Below is a small trained network, with its code and all its weights. Each question gives an input and a target symbol and asks what happens when units are switched off, that is, made to give their printed mean instead of their output.

import numpy as np


def w(rows, s, z=0):
    codes = np.array(rows[::2]) - 128.0
    scale = np.full(codes.shape[1], s)
    scale[-1] = z or s
    return codes * scale


def f(y):
    return y / 2 * (1 + np.tanh(0.7978845608 * (y + 0.044715 * y**3)))


def softmax(a):
    e = np.exp(a - a.max(-1, keepdims=True))
    return e / e.sum(-1, keepdims=True)


def log_softmax(a):
    a = a - a.max(-1, keepdims=True)
    return a - np.log(np.exp(a).sum(-1, keepdims=True))


def net(x, mask):
    ids = ['αβγζθξπτφψω'.index(c) for c in x.split()]
    T = len(ids)
    res = E[ids] + P[:T]
    u = 0
    for l in range(2):
        r = res
        for j in range(2):
            rows = slice(3 * j, 3 * j + 3)
            q, k, v = (r @ M[l][rows].T for M in (Q, K, V))
            z = softmax(np.where(np.tri(T) > 0, q @ k.T / 3**0.5, -1e9)) @ v
            o = O[l][rows]
            res = res + np.where(mask[u + j], z, o[:, -1]) @ o[:, :-1]
        u += 2
        y = f(res @ A[l][:, :-1].T + A[l][:, -1])
        res = res + np.where(mask[u : u + 8], y, B[l][:, -1]) @ B[l][:, :-1]
        u += 8
    return log_softmax(res[-1] @ U[:, :-1].T + U[:, -1])


Q, K, V, O, A, B = {}, {}, {}, {}, {}, {}
E = w([
[156,188,112,178,118],'α',
[145,122,145,131,41],'β',
[32,98,106,182,121],'γ',
[94,89,177,99,117],'ζ',
[122,129,59,146,85],'θ',
[129,134,138,245,141],'ξ',
[147,121,98,73,187],'π',
[90,71,88,82,148],'τ',
[80,73,85,159,144],'φ',
[91,147,124,73,63],'ψ',
[63,253,222,108,124],'ω',
],0.02)
P = w([
[166,202,149,110,111],'0',
[168,122,58,95,254],'1',
[162,119,55,84,217],'2',
[165,118,68,72,226],'3',
[160,112,72,93,209],'4',
[147,118,82,86,211],'5',
[144,95,83,119,193],'6',
[125,89,78,110,182],'7',
[111,80,78,111,182],'8',
],0.0026)
Q[0] = w([
[158,152,134,93,145],'L0H1',
[83,246,160,188,64],'L0H1',
[91,53,158,146,207],'L0H1',
[89,93,101,84,71],'L0H2',
[123,69,84,119,124],'L0H2',
[137,174,129,187,83],'L0H2',
],0.013)
K[0] = w([
[193,126,159,127,109],'L0H1',
[121,137,189,171,77],'L0H1',
[127,63,68,178,166],'L0H1',
[64,234,142,80,140],'L0H2',
[122,158,148,190,247],'L0H2',
[184,96,137,131,102],'L0H2',
],0.012)
V[0] = w([
[131,76,59,81,52],'L0H1',
[103,123,162,203,253],'L0H1',
[88,136,197,161,224],'L0H1',
[55,177,203,121,82],'L0H2',
[160,104,123,131,167],'L0H2',
[118,182,192,72,196],'L0H2',
],0.0074)
O[0] = w([
[223,100,100,124,97,211],'L0H1',
[162,172,186,186,188,3],'L0H1',
[92,2,112,115,114,51],'L0H1',
[124,229,149,153,113,247],'L0H2',
[146,192,42,195,141,55],'L0H2',
[118,176,174,153,123,89],'L0H2',
],0.0073,0.0037)
A[0] = w([
[167,118,142,77,95,231],'L0N1',
[63,251,197,109,223,147],'L0N2',
[148,158,28,128,252,255],'L0N3',
[86,157,147,143,57,206],'L0N4',
[144,200,255,94,165,156],'L0N5',
[157,42,165,91,152,157],'L0N6',
[228,138,98,80,207,200],'L0N7',
[205,140,128,148,125,152],'L0N8',
],0.009,0.0024)
B[0] = w([
[166,130,1,71,151,229],'L0N1',
[197,81,115,153,97,194],'L0N2',
[145,115,152,182,119,181],'L0N3',
[170,127,126,71,124,254],'L0N4',
[101,138,106,140,178,166],'L0N5',
[214,65,183,65,208,140],'L0N6',
[178,39,170,189,112,148],'L0N7',
[119,118,183,153,26,146],'L0N8',
],0.0082,0.0064)
Q[1] = w([
[75,79,129,126,150],'L1H1',
[218,254,153,140,183],'L1H1',
[179,99,99,134,141],'L1H1',
[183,167,124,159,94],'L1H2',
[153,71,118,106,76],'L1H2',
[159,128,111,80,87],'L1H2',
],0.011)
K[1] = w([
[56,15,205,76,233],'L1H1',
[178,194,178,82,57],'L1H1',
[78,147,130,90,40],'L1H1',
[192,127,106,130,2],'L1H2',
[190,121,81,187,193],'L1H2',
[144,121,53,31,101],'L1H2',
],0.0094)
V[1] = w([
[122,203,181,95,83],'L1H1',
[92,74,91,221,166],'L1H1',
[165,129,254,155,188],'L1H1',
[99,189,60,130,79],'L1H2',
[29,147,146,139,138],'L1H2',
[231,115,110,187,80],'L1H2',
],0.0068)
O[1] = w([
[142,108,206,163,21,135],'L1H1',
[116,122,43,181,67,56],'L1H1',
[140,133,215,68,97,1],'L1H1',
[159,254,106,159,126,185],'L1H2',
[90,120,177,23,217,45],'L1H2',
[154,212,165,101,138,200],'L1H2',
],0.0056,0.009)
A[1] = w([
[152,138,133,176,208,170],'L1N1',
[144,219,127,138,91,81],'L1N2',
[185,145,104,67,109,14],'L1N3',
[124,95,114,6,120,252],'L1N4',
[8,134,143,172,101,156],'L1N5',
[190,83,163,151,41,211],'L1N6',
[206,132,149,89,72,93],'L1N7',
[90,157,126,96,90,65],'L1N8',
],0.011,0.0027)
B[1] = w([
[71,69,176,124,65,156],'L1N1',
[129,121,127,182,115,253],'L1N2',
[61,130,149,122,115,230],'L1N3',
[151,198,126,152,203,191],'L1N4',
[135,127,179,37,170,156],'L1N5',
[161,174,145,45,113,221],'L1N6',
[74,100,149,82,144,242],'L1N7',
[98,108,104,255,133,158],'L1N8',
],0.0094,0.013)
U = w([
[137,100,142,100,106,122],'α',
[167,185,170,203,123,196],'β',
[89,154,103,32,75,128],'γ',
[106,205,215,89,179,24],'ζ',
[52,66,79,157,87,144],'θ',
[172,140,66,97,184,251],'ξ',
[135,117,52,161,91,48],'π',
[1,128,157,65,171,107],'τ',
[49,207,103,160,189,119],'φ',
[39,126,192,188,102,113],'ψ',
[140,216,163,92,231,143],'ω',
],0.0093,0.0031)

Each question gives the input, a string of symbols that net reads in full, and the target symbol t.
The units are the heads (3 rows each of Q, K, V and O) and the neurons (one row each of A and B). Each row of codes is followed by its name. A weight is (code - 128) times the scale printed after its matrix; where a second scale follows, it is the last column's (O, A, B and U).
mask holds one flag per unit, layer by layer, with each layer's heads first. A switched-off unit (its flag False) gives its mean, the last column of its rows in O or B, instead of its output. The means were averaged over made-up inputs and are rounded, as every weight is.
A unit's drop is (log p(t) with every unit on - log p(t) with that unit switched off) / (log p(t) with every unit on - log p(t) with every unit switched off).
The circuit of an input: a set's keep is (log p(t) with only the set's units on - log p(t) with every unit switched off) / (log p(t) with every unit on - log p(t) with every unit switched off). Starting from the 12 units with the biggest drops (on a tie, the unit counted first), units are removed one at a time, each time the one whose removal leaves the highest keep (on an exact tie, the one counted first), for as long as the keep stays at least 0.8.
units of the circuit, in order: the units of the circuit, biggest drop first
k most important neurons: the k neurons with the biggest drops, biggest first
k most important neurons of layer l: the k neurons of layer l with the biggest drops, biggest first
which heads matter: for each layer, one digit per head in row order, 1 if its drop is at least 0.15 and else 0, layers parted by /
drop of u: that unit's drop, to one decimal
input ω β β γ, target ζ: which heads matter : 01 / 10
input β ψ π τ, target ξ: 4 most important neurons : (L0N6; L1N3; L1N4; L1N7)
input ω γ β β, target ζ: units of the circuit, in order : (L0H2; L1H1)
input β α β π ω ψ α τ, target β: 3 most important neurons : (L0N2; L1N7; L1N3)
input π β α ζ β φ β α, target β: which heads matter : 00 / 01
input α β τ, target ξ: 2 most important neurons : (L0N6; L1N4)
input ω τ β β β β ψ, target ζ: units of the circuit, in order : (L0H2)
input β ζ ψ ω β β ψ, target β: which heads matter : 11 / 01
input ψ ψ β ψ, target φ: which heads matter : 00 / 00
input τ β α φ, target θ: 3 most important neurons of layer 1 : (L1N1; L1N6; L1N4)
input β ψ ζ γ ξ, target ψ: units of the circuit, in order : (L1N1; L0H1)
input β τ β α β α ω τ θ, target β: which heads matter : 01 / 01
input β γ β θ β α β τ ξ, target ψ: 2 most important neurons of layer 0 : (L0N1; L0N4)
input β β β β β β ψ γ, target τ: which heads matter : 10 / 01
input β β β β γ π, target α: 3 most important neurons of layer 0 : (L0N7; L0N3; L0N6)
input β τ β τ γ τ β β ω, target β: 3 most important neurons of layer 0 : (L0N2; L0N1; L0N5)
input β τ β ψ ψ α, target β: most important neuron of layer 1 : (L1N2)
input β β β ω τ β φ γ, target β: which heads matter : 01 / 00
input β τ τ ψ ψ π, target α: 2 most important neurons of layer 1 : (L1N1; L1N6)
input τ β β τ β ψ ζ β φ, target θ: most important neuron of layer 1 : (L1N6)
input γ γ β ψ γ β β, target γ: drop of L1N2 : -0.1
input β φ τ ω, target β: drop of L1N5 : 0.1
input ψ β ψ θ ψ θ, target π: drop of L0N1 : 0.1
